Here is a tiny trained network, its code and every weight. The questions are about switching its units off for an input and a class, where a switched-off unit gives its printed mean instead of its output.

import numpy as np


def w(rows, s, z=0):
    codes = np.array(rows[::2]) - 128.0
    scale = np.full(codes.shape[1], s)
    scale[-1] = z or s
    return codes * scale


def f(y):
    return y / 2 * (1 + np.tanh(0.7978845608 * (y + 0.044715 * y**3)))


def log_softmax(a):
    a = a - a.max(-1, keepdims=True)
    return a - np.log(np.exp(a).sum(-1, keepdims=True))


def net(x, mask):
    res = np.array(x, float).reshape(1, 8) / 4 @ E
    y = f(res @ A[0][:, :-1].T + A[0][:, -1])
    res = res + np.where(mask, y, B[0][:, -1]) @ B[0][:, :-1]
    return log_softmax(res[-1] @ U[:, :-1].T + U[:, -1])


A, B = {}, {}
E = w([
[198,90,106,191,187],'x0',
[62,212,69,72,158],'x1',
[87,149,117,157,199],'x2',
[152,98,214,81,173],'x3',
[127,204,109,134,36],'x4',
[143,41,75,60,78],'x5',
[254,143,105,135,109],'x6',
[180,154,81,74,181],'x7',
],0.0074)
A[0] = w([
[194,102,50,194,109,187],'neuron 1',
[152,53,149,123,104,128],'neuron 2',
[206,63,69,135,102,196],'neuron 3',
[102,170,104,105,23,117],'neuron 4',
[221,171,170,145,141,173],'neuron 5',
[120,72,169,183,149,113],'neuron 6',
[186,89,64,72,145,154],'neuron 7',
[92,142,149,129,184,253],'neuron 8',
[60,199,143,155,170,148],'neuron 9',
[185,196,210,152,151,167],'neuron 10',
[108,93,120,185,150,251],'neuron 11',
[96,194,189,118,149,230],'neuron 12',
[64,95,82,78,126,115],'neuron 13',
[84,148,113,95,185,141],'neuron 14',
[93,72,156,153,157,142],'neuron 15',
[163,86,254,95,124,150],'neuron 16',
],0.0098,0.0045)
B[0] = w([
[171,254,105,89,158,240],'neuron 1',
[129,144,175,61,113,196],'neuron 2',
[196,216,128,41,134,254],'neuron 3',
[89,130,119,176,16,205],'neuron 4',
[182,54,68,115,173,228],'neuron 5',
[68,134,176,106,157,191],'neuron 6',
[165,128,68,50,120,219],'neuron 7',
[115,79,117,88,237,219],'neuron 8',
[135,116,97,45,143,226],'neuron 9',
[138,53,54,143,155,221],'neuron 10',
[91,179,159,69,214,218],'neuron 11',
[128,55,68,105,151,227],'neuron 12',
[151,143,48,83,117,181],'neuron 13',
[163,116,95,67,155,181],'neuron 14',
[88,142,127,74,131,185],'neuron 15',
[107,22,205,160,138,240],'neuron 16',
],0.0084,0.0068)
U = w([
[166,136,220,106,16,121],'0',
[211,137,40,66,168,151],'1',
[72,152,51,153,2,91],'2',
[172,51,169,228,135,67],'3',
[132,247,144,176,117,155],'4',
[133,155,176,189,115,3],'5',
[32,92,201,114,152,203],'6',
],0.0077,0.0053)

Each question gives the input, the list of numbers given to net, and the class t.
The units are the neurons (one row each of A and B). Each row of codes is followed by its name. A weight is (code - 128) times the scale printed after its matrix; where a second scale follows, it is the last column's (A, B and U).
mask holds one flag per neuron, in row order. A switched-off neuron (its flag False) gives its mean, the last column of its row in B, instead of its output. The means were averaged over made-up inputs and are rounded, as every weight is.
A unit's drop is (log p(t) with every unit on - log p(t) with that unit switched off) / (log p(t) with every unit on - log p(t) with every unit switched off).
The circuit of an input: a set's keep is (log p(t) with only the set's units on - log p(t) with every unit switched off) / (log p(t) with every unit on - log p(t) with every unit switched off). Starting from the 12 units with the biggest drops (on a tie, the unit counted first), units are removed one at a time, each time the one whose removal leaves the highest keep (on an exact tie, the one counted first), for as long as the keep stays at least 0.8.
units of the circuit, in order: the units of the circuit, biggest drop first
most important unit: the unit with the biggest drop
k most important neurons: the k neurons with the biggest drops, biggest first
drop of u: that unit's drop, to one decimal
input [-8,1,5,-8,-3,-6,-7,-6], class 1: most important unit : neuron 9
input [-1,7,-1,-5,3,-7,8,-4], class 2: units of the circuit, in order : (neuron 4; neuron 3)
input [0,-6,-8,6,0,7,7,-4], class 0: 2 most important neurons : (neuron 16; neuron 2)
input [-6,-2,-5,-6,4,6,8,-6], class 2: 2 most important neurons : (neuron 4; neuron 16)
input [1,-1,-5,4,-3,3,-4,3], class 6: units of the circuit, in order : (neuron 16; neuron 1)
input [2,-4,-4,8,4,-1,-1,-5], class 6: 2 most important neurons : (neuron 6; neuron 2)
input [-2,1,-1,-6,-3,7,-5,-8], class 2: 3 most important neurons : (neuron 13; neuron 4; neuron 16)
input [3,-8,6,-2,-6,-4,7,-8], class 6: 4 most important neurons : (neuron 6; neuron 16; neuron 11; neuron 7)
input [-4,0,1,-4,0,3,-7,-1], class 2: 3 most important neurons : (neuron 4; neuron 13; neuron 16)
input [-7,-5,-4,6,-7,-2,0,4], class 6: drop of neuron 16 : 0.1
input [0,-1,8,2,8,1,-2,-2], class 6: drop of neuron 13 : 0.2
input [-8,-2,2,-7,4,-1,6,-1], class 2: drop of neuron 4 : 0.2
